Below is a small trained network, with its code and all its weights. Each question gives an input and a target symbol and asks what happens when units are switched off, that is, made to give their printed mean instead of their output.

import numpy as np


def w(rows, s, z=0):
    codes = np.array(rows[::2]) - 128.0
    scale = np.full(codes.shape[1], s)
    scale[-1] = z or s
    return codes * scale


def f(y):
    return y / 2 * (1 + np.tanh(0.7978845608 * (y + 0.044715 * y**3)))


def softmax(a):
    e = np.exp(a - a.max(-1, keepdims=True))
    return e / e.sum(-1, keepdims=True)


def log_softmax(a):
    a = a - a.max(-1, keepdims=True)
    return a - np.log(np.exp(a).sum(-1, keepdims=True))


def net(x, mask):
    ids = ['γεθπστω'.index(c) for c in x.split()]
    T = len(ids)
    res = E[ids] + P[:T]
    u = 0
    for l in range(2):
        q, k, v = (res @ M[l].T for M in (Q, K, V))
        z = softmax(np.where(np.tri(T) > 0, q @ k.T / 4**0.5, -1e9)) @ v
        res = res + np.where(mask[u], z, O[l][:, -1]) @ O[l][:, :-1]
        u += 1
        y = f(res @ A[l][:, :-1].T + A[l][:, -1])
        res = res + np.where(mask[u : u + 4], y, B[l][:, -1]) @ B[l][:, :-1]
        u += 4
    return log_softmax(res[-1] @ U[:, :-1].T + U[:, -1])


Q, K, V, O, A, B = {}, {}, {}, {}, {}, {}
E = w([
[152,133,4,103],'γ',
[200,79,195,56],'ε',
[42,45,119,106],'θ',
[178,125,182,170],'π',
[139,148,196,57],'σ',
[62,47,127,146],'τ',
[83,160,64,92],'ω',
],0.014)
P = w([
[180,141,56,185],'0',
[127,163,129,52],'1',
[149,90,151,182],'2',
[124,54,121,77],'3',
[64,172,143,3],'4',
[140,69,129,230],'5',
[131,59,142,5],'6',
],0.012)
Q[0] = w([
[117,155,149,2],'0.h0',
[106,155,148,141],'0.h0',
[155,43,113,50],'0.h0',
[19,128,183,86],'0.h0',
],0.0082)
K[0] = w([
[61,112,189,79],'0.h0',
[162,74,135,125],'0.h0',
[84,243,66,1],'0.h0',
[100,179,179,169],'0.h0',
],0.0082)
V[0] = w([
[36,236,54,125],'0.h0',
[188,254,225,84],'0.h0',
[169,26,82,27],'0.h0',
[87,143,93,50],'0.h0',
],0.0087)
O[0] = w([
[58,204,132,193,194],'0.h0',
[184,99,84,246,93],'0.h0',
[180,54,109,98,255],'0.h0',
[65,78,97,230,234],'0.h0',
],0.011,0.0065)
A[0] = w([
[50,98,249,237,66],'0.n0',
[121,176,12,205,118],'0.n1',
[32,3,128,101,253],'0.n2',
[171,176,36,8,163],'0.n3',
],0.0066,0.0046)
B[0] = w([
[237,62,191,3,148],'0.n0',
[15,105,128,152,159],'0.n1',
[200,199,200,116,250],'0.n2',
[117,131,181,115,155],'0.n3',
],0.0055,0.015)
Q[1] = w([
[157,157,191,52],'1.h0',
[87,190,59,164],'1.h0',
[91,111,61,117],'1.h0',
[255,127,179,105],'1.h0',
],0.0085)
K[1] = w([
[134,179,159,80],'1.h0',
[153,149,33,130],'1.h0',
[103,147,92,158],'1.h0',
[246,199,215,23],'1.h0',
],0.012)
V[1] = w([
[144,29,254,122],'1.h0',
[165,73,123,143],'1.h0',
[89,122,91,26],'1.h0',
[134,84,111,127],'1.h0',
],0.0095)
O[1] = w([
[128,215,152,203,251],'1.h0',
[69,85,121,129,105],'1.h0',
[157,2,114,141,254],'1.h0',
[184,51,79,100,129],'1.h0',
],0.0062,0.0054)
A[1] = w([
[171,186,131,153,2],'1.n0',
[104,197,209,195,18],'1.n1',
[205,182,232,200,106],'1.n2',
[177,255,161,111,116],'1.n3',
],0.0074,0.0028)
B[1] = w([
[103,8,101,141,120],'1.n0',
[118,66,48,75,163],'1.n1',
[60,142,77,93,254],'1.n2',
[154,157,66,90,148],'1.n3',
],0.011,0.0069)
U = w([
[99,17,38,2,3],'γ',
[218,80,99,100,146],'ε',
[129,117,192,74,119],'θ',
[183,195,41,68,185],'π',
[168,147,51,243,190],'σ',
[148,186,148,42,183],'τ',
[15,120,68,144,82],'ω',
],0.0067,0.0055)

Each question gives the input, a string of symbols that net reads in full, and the target symbol t.
The units are the heads (4 rows each of Q, K, V and O) and the neurons (one row each of A and B). Each row of codes is followed by its name. A weight is (code - 128) times the scale printed after its matrix; where a second scale follows, it is the last column's (O, A, B and U).
mask holds one flag per unit, layer by layer, with each layer's heads first. A switched-off unit (its flag False) gives its mean, the last column of its rows in O or B, instead of its output. The means were averaged over made-up inputs and are rounded, as every weight is.
A unit's drop is (log p(t) with every unit on - log p(t) with that unit switched off) / (log p(t) with every unit on - log p(t) with every unit switched off).
The circuit of an input: a set's keep is (log p(t) with only the set's units on - log p(t) with every unit switched off) / (log p(t) with every unit on - log p(t) with every unit switched off). Starting from all 10 units, units are removed one at a time, each time the one whose removal leaves the highest keep (on an exact tie, the one counted first), for as long as the keep stays at least 0.8.
circuit, biggest first: the units of the circuit, biggest drop first
unit that matters most: the unit with the biggest drop
k most important neurons: the k neurons with the biggest drops, biggest first
k most important neurons of layer l: the k neurons of layer l with the biggest drops, biggest first
input γ τ π ω, target τ: unit that matters most	0.h0
input γ γ π, target π: 4 most important neurons	(1.n3, 0.n2, 0.n1, 0.n3)
input π θ τ τ, target θ: circuit, biggest first	(0.h0, 0.n2)
input θ ε γ θ, target ε: circuit, biggest first	(0.h0, 0.n2, 1.n2)
input ω ω σ, target γ: 2 most important neurons of layer 1	(1.n1, 1.n2)
input τ τ γ ω, target τ: circuit, biggest first	(0.n2, 0.h0, 1.n1)
input ω π ω ω σ π, target γ: circuit, biggest first	(1.n1, 1.h0, 0.h0, 1.n0)
input ω θ τ π ω ω σ, target ω: 2 most important neurons	(0.n0, 1.n2)
input σ ω ε, target ω: circuit, biggest first	(1.n2, 0.h0)
input ω σ θ γ γ π, target γ: 2 most important neurons	(1.n1, 1.n2)
input ω τ π θ γ γ, target γ: circuit, biggest first	(1.h0, 0.h0, 0.n2)
input ω γ σ ω ε ω, target γ: 3 most important neurons of layer 0	(0.n2, 0.n1, 0.n0)
input ω γ ε, target γ: circuit, biggest first	(1.n1, 1.h0, 1.n2, 1.n0)
input θ τ ω ω τ θ, target θ: most important neuron of layer 0	(0.n0)
input θ γ ε σ ε γ τ, target ε: 3 most important neurons	(0.n2, 0.n3, 0.n1)
input ω ω ω ω θ, target θ: 3 most important neurons of layer 0	(0.n2, 0.n0, 0.n3)
input ω ω ε θ γ π, target π: circuit, biggest first	(0.h0, 1.h0, 1.n3)
input ω ω σ ε θ γ, target γ: circuit, biggest first	(1.h0, 0.n2)
input τ ω τ σ ε, target ε: 2 most important neurons of layer 0	(0.n3, 0.n1)
input θ ω γ τ ε, target ε: most important neuron	(0.n1)
input γ π σ, target π: circuit, biggest first	(1.h0, 1.n3)
input τ ε γ γ, target ε: circuit, biggest first	(0.h0, 1.n2, 1.h0, 0.n2)
input γ τ ω τ τ, target τ: circuit, biggest first	(0.n2, 0.h0)
input γ ω τ σ γ, target ω: 4 most important neurons	(0.n1, 0.n0, 1.n1, 1.n3)
input τ τ ω τ ω τ θ, target ω: 2 most important neurons	(0.n1, 1.n2)
input τ τ τ γ, target τ: 3 most important neurons	(0.n2, 0.n3, 1.n1)
